Below are the code and all the weights of a small trained network. Each question names an input and a class and asks about switching units off, where a switched-off unit gives its printed mean instead of its output.

import numpy as np


def w(rows, s, z=0):
    codes = np.array(rows[::2]) - 128.0
    scale = np.full(codes.shape[1], s)
    scale[-1] = z or s
    return codes * scale


def f(y):
    return np.maximum(y, 0)


def log_softmax(a):
    a = a - a.max(-1, keepdims=True)
    return a - np.log(np.exp(a).sum(-1, keepdims=True))


def net(x, mask):
    res = np.array(x, float).reshape(1, 3) / 4 @ E
    y = f(res @ A[0][:, :-1].T + A[0][:, -1])
    res = res + np.where(mask, y, B[0][:, -1]) @ B[0][:, :-1]
    return log_softmax(res[-1] @ U[:, :-1].T + U[:, -1])


A, B = {}, {}
E = w([
[53,121,36,1,188],'x0',
[130,235,91,233,245],'x1',
[12,96,244,139,180],'x2',
],0.0061)
A[0] = w([
[114,174,61,204,254,101],'n1',
[51,113,211,112,160,151],'n2',
[122,106,157,100,61,126],'n3',
[248,155,14,84,85,115],'n4',
[149,56,139,38,46,125],'n5',
[157,145,104,164,197,147],'n6',
[106,99,155,91,66,89],'n7',
[68,97,46,44,196,111],'n8',
[113,142,72,84,115,120],'n9',
[118,131,104,130,122,254],'n10',
[166,113,155,120,103,152],'n11',
[47,129,233,106,185,91],'n12',
[44,146,78,42,182,101],'n13',
[186,120,230,226,70,99],'n14',
[49,104,167,146,136,105],'n15',
[210,133,46,135,92,87],'n16',
[116,76,131,77,57,112],'n17',
],0.0098,0.0078)
B[0] = w([
[81,184,134,140,164,250],'n1',
[111,86,86,114,141,234],'n2',
[119,154,131,142,154,181],'n3',
[78,79,98,132,104,236],'n4',
[102,170,134,130,179,221],'n5',
[116,145,130,123,169,206],'n6',
[102,161,132,143,135,168],'n7',
[181,135,127,181,107,212],'n8',
[146,126,116,152,130,165],'n9',
[189,67,136,53,252,252],'n10',
[140,133,115,136,167,175],'n11',
[86,91,102,131,102,219],'n12',
[173,135,106,176,101,203],'n13',
[188,135,88,185,112,255],'n14',
[105,105,102,128,122,185],'n15',
[93,100,103,152,102,191],'n16',
[107,164,132,137,158,188],'n17',
],0.035,0.0077)
U = w([
[32,23,68,142,123,130],'0',
[63,255,135,141,201,141],'1',
[248,140,93,210,108,149],'2',
[200,65,153,12,201,255],'3',
[111,172,154,135,84,81],'4',
[146,160,160,77,100,88],'5',
[112,149,164,112,113,71],'6',
[107,140,128,127,67,75],'7',
],0.0085,0.0041)

Each question gives the input, the list of numbers given to net, and the class t.
The units are the neurons (one row each of A and B). Each row of codes is followed by its name. A weight is (code - 128) times the scale printed after its matrix; where a second scale follows, it is the last column's (A, B and U).
mask holds one flag per neuron, in row order. A switched-off neuron (its flag False) gives its mean, the last column of its row in B, instead of its output. The means were averaged over made-up inputs and are rounded, as every weight is.
A unit's drop is (log p(t) with every unit on - log p(t) with that unit switched off) / (log p(t) with every unit on - log p(t) with every unit switched off).
The circuit of an input: a set's keep is (log p(t) with only the set's units on - log p(t) with every unit switched off) / (log p(t) with every unit on - log p(t) with every unit switched off). Starting from the 12 units with the biggest drops (on a tie, the unit counted first), units are removed one at a time, each time the one whose removal leaves the highest keep (on an exact tie, the one counted first), for as long as the keep stays at least 0.8.
circuit, biggest first: the units of the circuit, biggest drop first
most important unit: the unit with the biggest drop
k most important neurons: the k neurons with the biggest drops, biggest first
drop when u is switched off: that unit's drop, to one decimal
input [0,-2,3], class 3: most important unit	n4
input [6,-8,6], class 1: 4 most important neurons	(n5; n17; n4; n7)
input [5,7,-7], class 0: 4 most important neurons	(n4; n16; n5; n17)
input [-3,-2,3], class 3: circuit, biggest first	(n4; n8; n1)
input [5,-6,-5], class 1: 2 most important neurons	(n5; n17)
input [-6,6,-6], class 0: 3 most important neurons	(n4; n16; n5)
input [-7,8,8], class 0: 4 most important neurons	(n12; n2; n5; n15)
input [-1,7,8], class 0: 2 most important neurons	(n12; n2)
input [5,0,-2], class 2: 2 most important neurons	(n8; n13)
input [-4,7,8], class 0: 2 most important neurons	(n12; n2)
input [4,-4,2], class 1: 4 most important neurons	(n14; n5; n17; n7)
input [7,6,4], class 2: 3 most important neurons	(n13; n8; n5)
input [-3,-8,-6], class 1: 2 most important neurons	(n5; n17)
input [-6,7,-4], class 1: circuit, biggest first	(n1)
input [-7,7,-5], class 1: 2 most important neurons	(n1; n6)
input [-3,6,-6], class 0: 4 most important neurons	(n4; n16; n5; n17)
input [7,-1,5], class 2: 3 most important neurons	(n8; n13; n4)
input [2,-3,1], class 3: 2 most important neurons	(n1; n14)
input [8,6,2], class 2: drop when n13 is switched off	1.1
input [-8,-5,5], class 2: circuit, biggest first	(n14)
input [2,0,0], class 3: drop when n14 is switched off	0.3
input [2,-8,-5], class 1: drop when n5 is switched off	0.6
input [2,-2,0], class 3: drop when n1 is switched off	0.3
